Here is a tiny trained network, its code and every weight. The questions are about switching its units off for an input and a class, where a switched-off unit gives its printed mean instead of its output.

import numpy as np


def w(rows, s, z=0):
    codes = np.array(rows[::2]) - 128.0
    scale = np.full(codes.shape[1], s)
    scale[-1] = z or s
    return codes * scale


def norm(h):
    return h / np.sqrt((h * h).mean(-1, keepdims=True) + 1e-5)


def f(y):
    return y / 2 * (1 + np.tanh(0.7978845608 * (y + 0.044715 * y**3)))


def log_softmax(a):
    a = a - a.max(-1, keepdims=True)
    return a - np.log(np.exp(a).sum(-1, keepdims=True))


def net(x, mask):
    res = np.array(x, float).reshape(1, 2) / 4 @ E
    u = 0
    for l in range(3):
        y = f(norm(res) @ A[l][:, :-1].T + A[l][:, -1])
        res = res + np.where(mask[u : u + 9], y, B[l][:, -1]) @ B[l][:, :-1]
        u += 9
    return log_softmax(norm(res)[-1] @ U[:, :-1].T + U[:, -1])


A, B = {}, {}
E = w([
[219,3,117,97],'x0',
[43,113,77,14],'x1',
],0.006)
A[0] = w([
[100,139,146,159,163],'0.n0',
[117,123,145,150,94],'0.n1',
[128,161,131,249,55],'0.n2',
[177,155,124,128,163],'0.n3',
[111,125,124,57,156],'0.n4',
[138,141,131,129,26],'0.n5',
[173,87,148,158,51],'0.n6',
[102,107,110,165,8],'0.n7',
[169,112,109,138,122],'0.n8',
],0.019,0.0013)
B[0] = w([
[197,78,38,185,162],'0.n0',
[141,142,124,115,135],'0.n1',
[159,224,235,116,255],'0.n2',
[74,108,158,83,156],'0.n3',
[145,110,118,28,191],'0.n4',
[117,159,143,122,125],'0.n5',
[2,148,54,168,213],'0.n6',
[134,125,139,149,123],'0.n7',
[110,114,101,190,173],'0.n8',
],0.018,0.0098)
A[1] = w([
[180,124,209,104,38],'1.n0',
[161,176,84,116,87],'1.n1',
[173,102,168,158,104],'1.n2',
[175,83,122,2,181],'1.n3',
[159,131,141,143,3],'1.n4',
[204,196,137,99,100],'1.n5',
[193,150,162,88,109],'1.n6',
[95,124,95,116,136],'1.n7',
[127,122,148,132,72],'1.n8',
],0.019,0.0021)
B[1] = w([
[196,5,218,138,169],'1.n0',
[98,143,59,115,149],'1.n1',
[118,128,213,137,136],'1.n2',
[211,106,130,15,248],'1.n3',
[117,143,157,202,129],'1.n4',
[93,26,140,214,198],'1.n5',
[140,74,205,204,181],'1.n6',
[206,82,166,150,169],'1.n7',
[101,134,139,111,124],'1.n8',
],0.02,0.013)
A[2] = w([
[129,187,102,108,183],'2.n0',
[213,158,89,93,186],'2.n1',
[122,182,235,87,3],'2.n2',
[101,249,149,126,116],'2.n3',
[91,65,59,144,145],'2.n4',
[56,161,83,72,210],'2.n5',
[174,141,127,148,73],'2.n6',
[170,201,88,113,183],'2.n7',
[140,50,121,141,116],'2.n8',
],0.017,0.0025)
B[2] = w([
[98,76,214,159,134],'2.n0',
[167,54,142,43,255],'2.n1',
[126,96,38,123,196],'2.n2',
[88,252,148,39,181],'2.n3',
[94,84,52,88,225],'2.n4',
[214,72,124,162,166],'2.n5',
[88,99,160,133,128],'2.n6',
[105,63,188,138,149],'2.n7',
[90,172,125,202,233],'2.n8',
],0.022,0.0062)
U = w([
[178,72,141,26,212],'0',
[116,164,127,89,2],'1',
[147,178,110,115,3],'2',
[53,252,173,111,148],'3',
[122,111,234,197,195],'4',
[51,89,42,147,186],'5',
],0.016,0.0068)

Each question gives the input, the list of numbers given to net, and the class t.
The units are the neurons (one row each of A and B). Each row of codes is followed by its name. A weight is (code - 128) times the scale printed after its matrix; where a second scale follows, it is the last column's (A, B and U).
mask holds one flag per neuron, layer by layer. A switched-off neuron (its flag False) gives its mean, the last column of its row in B, instead of its output. The means were averaged over made-up inputs and are rounded, as every weight is.
A unit's drop is (log p(t) with every unit on - log p(t) with that unit switched off) / (log p(t) with every unit on - log p(t) with every unit switched off).
most important unit: the unit with the biggest drop
top k neurons: the k neurons with the biggest drops, biggest first
k most important neurons of layer l: the k neurons of layer l with the biggest drops, biggest first
drop when u is switched off: that unit's drop, to one decimal
input [3,-5], class 3: most important unit	2.n3
input [6,2], class 5: top 2 neurons	0.n2, 0.n8
input [2,-4], class 3: top 2 neurons	0.n6, 2.n3
input [-7,3], class 5: 3 most important neurons of layer 0	0.n3, 0.n2, 0.n6
input [-8,2], class 5: top 2 neurons	0.n6, 0.n2
input [2,-5], class 3: top 2 neurons	0.n6, 2.n3
input [0,-8], class 3: 2 most important neurons of layer 0	0.n6, 0.n4
input [-4,1], class 5: 3 most important neurons of layer 1	1.n1, 1.n5, 1.n7
input [4,0], class 5: drop when 0.n2 is switched off	1.1
input [5,-3], class 5: drop when 0.n2 is switched off	0.4
input [7,0], class 5: drop when 0.n2 is switched off	0.6
